Below is a small trained network, with its code and all its weights. Each question gives an input and a target symbol and asks what happens when units are switched off, that is, made to give their printed mean instead of their output.

import numpy as np


def w(rows, s, z=0):
    codes = np.array(rows[::2]) - 128.0
    scale = np.full(codes.shape[1], s)
    scale[-1] = z or s
    return codes * scale


def norm(h):
    return h / np.sqrt((h * h).mean(-1, keepdims=True) + 1e-5)


def f(y):
    return np.maximum(y, 0)


def softmax(a):
    e = np.exp(a - a.max(-1, keepdims=True))
    return e / e.sum(-1, keepdims=True)


def log_softmax(a):
    a = a - a.max(-1, keepdims=True)
    return a - np.log(np.exp(a).sum(-1, keepdims=True))


def net(x, mask):
    ids = ['αδεζηθμξπψ'.index(c) for c in x.split()]
    T = len(ids)
    res = E[ids] + P[:T]
    q, k, v = (norm(res) @ M[0].T for M in (Q, K, V))
    z = softmax(np.where(np.tri(T) > 0, q @ k.T / 2**0.5, -1e9)) @ v
    res = res + np.where(mask[0], z, O[0][:, -1]) @ O[0][:, :-1]
    y = f(norm(res) @ A[0][:, :-1].T + A[0][:, -1])
    res = res + np.where(mask[1:25], y, B[0][:, -1]) @ B[0][:, :-1]
    return log_softmax(norm(res)[-1] @ U[:, :-1].T + U[:, -1])


Q, K, V, O, A, B = {}, {}, {}, {}, {}, {}
E = w([
[126,88,125,98,163,95,154,121,146,94],'α',
[220,81,171,194,224,74,62,77,112,178],'δ',
[161,144,194,160,63,95,8,128,114,116],'ε',
[92,85,137,128,125,96,147,117,137,76],'ζ',
[115,158,50,102,144,168,223,149,62,159],'η',
[103,102,137,113,113,82,160,130,139,95],'θ',
[93,82,136,122,161,97,135,115,137,113],'μ',
[117,97,110,112,147,94,158,115,163,102],'ξ',
[109,90,96,134,136,100,139,115,159,100],'π',
[111,85,125,142,140,91,134,101,130,84],'ψ',
],0.011)
P = w([
[91,180,87,182,134,223,38,102,110,200],'0',
[77,29,74,54,211,137,76,255,123,49],'1',
[122,67,55,65,188,118,101,222,131,36],'2',
[128,97,66,41,165,63,120,199,132,51],'3',
[99,96,87,70,119,29,125,172,106,82],'4',
[103,95,98,88,114,31,132,141,116,66],'5',
[98,87,97,107,107,56,150,108,133,60],'6',
[96,87,103,120,100,80,166,86,154,53],'7',
],0.0041)
Q[0] = w([
[77,21,131,134,134,47,91,91,185,55],'head 0',
[13,33,96,79,167,69,179,150,148,2],'head 0',
],0.0045)
K[0] = w([
[101,147,181,180,137,174,47,2,138,136],'head 0',
[13,189,75,129,153,219,109,45,148,185],'head 0',
],0.0045)
V[0] = w([
[124,147,169,162,1,98,41,148,104,81],'head 0',
[20,197,85,107,18,164,195,145,133,145],'head 0',
],0.0047)
O[0] = w([
[129,92,65,180,194,77,221,253,109,141,7],'head 0',
[212,7,218,198,129,61,110,137,189,172,168],'head 0',
],0.0061,0.0015)
A[0] = w([
[89,172,90,196,231,72,158,174,121,72,54],'neuron 0',
[117,185,117,180,125,122,165,216,123,100,15],'neuron 1',
[135,137,157,158,121,168,15,147,134,162,2],'neuron 2',
[216,101,157,181,212,73,123,155,146,147,110],'neuron 3',
[168,145,123,124,83,120,140,93,128,195,31],'neuron 4',
[120,126,105,148,148,69,162,85,148,62,21],'neuron 5',
[88,162,155,88,86,138,67,150,146,58,25],'neuron 6',
[125,63,168,160,146,83,167,158,181,119,45],'neuron 7',
[146,100,175,112,81,68,38,92,141,125,78],'neuron 8',
[149,102,145,202,128,90,169,192,179,160,59],'neuron 9',
[114,218,70,114,176,109,157,171,64,131,150],'neuron 10',
[251,85,236,197,107,92,86,155,207,165,74],'neuron 11',
[91,92,161,96,174,100,83,127,163,83,57],'neuron 12',
[96,121,131,153,167,138,82,129,119,106,151],'neuron 13',
[62,178,57,110,192,177,138,225,104,111,127],'neuron 14',
[99,210,107,238,141,121,113,135,107,160,122],'neuron 15',
[89,176,127,101,185,120,135,59,154,93,94],'neuron 16',
[245,187,186,187,147,165,2,170,109,203,54],'neuron 17',
[104,113,176,100,81,72,133,170,127,107,79],'neuron 18',
[218,136,201,99,141,134,82,122,197,115,124],'neuron 19',
[161,176,133,121,170,172,81,95,99,168,76],'neuron 20',
[150,147,106,148,189,155,172,217,97,186,38],'neuron 21',
[124,74,121,104,156,159,120,103,132,161,99],'neuron 22',
[92,153,70,117,186,164,191,142,73,143,142],'neuron 23',
],0.0081,0.0039)
B[0] = w([
[139,59,99,92,118,132,67,63,128,117,240],'neuron 0',
[125,48,72,76,236,90,127,85,136,132,167],'neuron 1',
[107,206,169,129,99,137,149,158,99,107,149],'neuron 2',
[113,193,172,143,78,170,164,164,102,149,220],'neuron 3',
[125,118,122,174,137,116,127,103,131,92,155],'neuron 4',
[83,172,140,147,130,128,126,176,101,153,187],'neuron 5',
[172,115,156,120,155,142,118,169,101,218,185],'neuron 6',
[142,161,112,91,174,200,114,136,116,108,209],'neuron 7',
[120,152,146,113,167,192,110,160,158,128,228],'neuron 8',
[204,69,159,203,109,144,84,87,142,157,181],'neuron 9',
[143,114,127,151,162,177,115,135,147,114,252],'neuron 10',
[118,120,140,65,160,59,165,126,68,94,232],'neuron 11',
[131,159,99,162,108,111,163,79,156,133,213],'neuron 12',
[141,119,99,103,134,101,170,131,145,138,186],'neuron 13',
[112,172,182,164,54,125,177,120,115,137,253],'neuron 14',
[102,103,113,125,119,90,178,110,174,76,166],'neuron 15',
[171,76,119,135,120,97,150,153,122,139,202],'neuron 16',
[51,254,189,109,54,220,73,244,83,197,179],'neuron 17',
[116,115,72,170,128,114,128,93,145,103,190],'neuron 18',
[101,129,147,142,103,92,75,127,143,147,185],'neuron 19',
[128,97,109,145,133,86,148,124,134,111,160],'neuron 20',
[99,182,137,89,156,155,150,135,110,137,164],'neuron 21',
[115,155,111,156,144,130,135,141,119,117,177],'neuron 22',
[107,129,147,113,131,108,62,186,140,145,249],'neuron 23',
],0.009,0.006)
U = w([
[137,134,110,133,148,32,223,167,113,220,117],'α',
[90,160,206,62,183,74,124,83,138,53,109],'δ',
[92,213,164,143,69,200,140,195,75,135,176],'ε',
[101,204,52,149,164,164,185,121,217,74,133],'ζ',
[159,124,109,2,101,172,134,62,97,174,106],'η',
[222,65,236,195,122,117,156,169,102,107,118],'θ',
[164,136,114,202,114,227,157,22,106,75,254],'μ',
[96,79,84,157,36,10,89,82,116,80,143],'ξ',
[144,109,181,159,115,136,70,98,247,199,134],'π',
[102,50,70,103,233,136,41,211,92,121,24],'ψ',
],0.0064,0.0039)

Each question gives the input, a string of symbols that net reads in full, and the target symbol t.
The units are the heads (2 rows each of Q, K, V and O) and the neurons (one row each of A and B). Each row of codes is followed by its name. A weight is (code - 128) times the scale printed after its matrix; where a second scale follows, it is the last column's (O, A, B and U).
mask holds one flag per unit, heads first, then neurons. A switched-off unit (its flag False) gives its mean, the last column of its rows in O or B, instead of its output. The means were averaged over made-up inputs and are rounded, as every weight is.
A unit's drop is (log p(t) with every unit on - log p(t) with that unit switched off) / (log p(t) with every unit on - log p(t) with every unit switched off).
The circuit of an input: a set's keep is (log p(t) with only the set's units on - log p(t) with every unit switched off) / (log p(t) with every unit on - log p(t) with every unit switched off). Starting from the 12 units with the biggest drops (on a tie, the unit counted first), units are removed one at a time, each time the one whose removal leaves the highest keep (on an exact tie, the one counted first), for as long as the keep stays at least 0.8.
circuit, biggest first: the units of the circuit, biggest drop first
unit that matters most: the unit with the biggest drop
top k neurons: the k neurons with the biggest drops, biggest first
input π ψ μ, target ζ: unit that matters most => neuron 12
input η η ζ, target δ: circuit, biggest first => head 0; neuron 11; neuron 8; neuron 12
input δ θ ξ, target ε: circuit, biggest first => head 0; neuron 14
input ε ψ δ η ε η η θ, target ψ: circuit, biggest first => head 0; neuron 0
input δ ε μ ε π δ α ζ, target ε: circuit, biggest first => head 0; neuron 14; neuron 6
input ε ε ψ π ε ξ ψ π, target ψ: circuit, biggest first => head 0; neuron 0
input μ δ μ ζ, target α: top 2 neurons => neuron 6; neuron 0
input η ε ξ η ε, target ψ: circuit, biggest first => head 0; neuron 1
input δ μ η ε μ θ ψ α, target ε: circuit, biggest first => head 0; neuron 14
input ξ α ε ε ξ ξ π θ, target π: top 2 neurons => neuron 8; neuron 6
input ζ α ε ε, target ψ: circuit, biggest first => neuron 1; head 0
input θ ε ζ ζ ε ξ ψ μ, target θ: top 2 neurons => neuron 9; neuron 3
input μ ξ θ μ, target α: circuit, biggest first => head 0; neuron 6; neuron 16; neuron 12
input ε ζ δ μ μ ψ, target ψ: top 2 neurons => neuron 0; neuron 23
input ε ε η μ ζ η δ, target ε: unit that matters most => neuron 3
input δ η η η η η δ, target ψ: top 2 neurons => neuron 14; neuron 16
input η μ ψ ζ ξ η, target ψ: top 4 neurons => neuron 14; neuron 3; neuron 23; neuron 17
input ε ζ ζ δ η ψ ζ, target ψ: circuit, biggest first => head 0; neuron 0
input ε α μ ζ ξ, target ψ: top 2 neurons => neuron 0; neuron 23
input η ζ η α ζ η μ δ, target ε: circuit, biggest first => neuron 17
input ξ μ η ε α, target π: top 2 neurons => neuron 8; neuron 11
input θ μ δ η α δ, target ψ: top 2 neurons => neuron 14; neuron 20
input ξ η η ζ, target π: top 2 neurons => neuron 6; neuron 8
input ξ α μ η ε η η, target ξ: top 3 neurons => neuron 8; neuron 7; neuron 10
input π π ε θ, target ζ: top 2 neurons => neuron 12; neuron 18
input θ θ ξ, target θ: top 3 neurons => neuron 9; neuron 3; neuron 11
input μ δ μ θ, target α: top 3 neurons => neuron 6; neuron 0; neuron 17
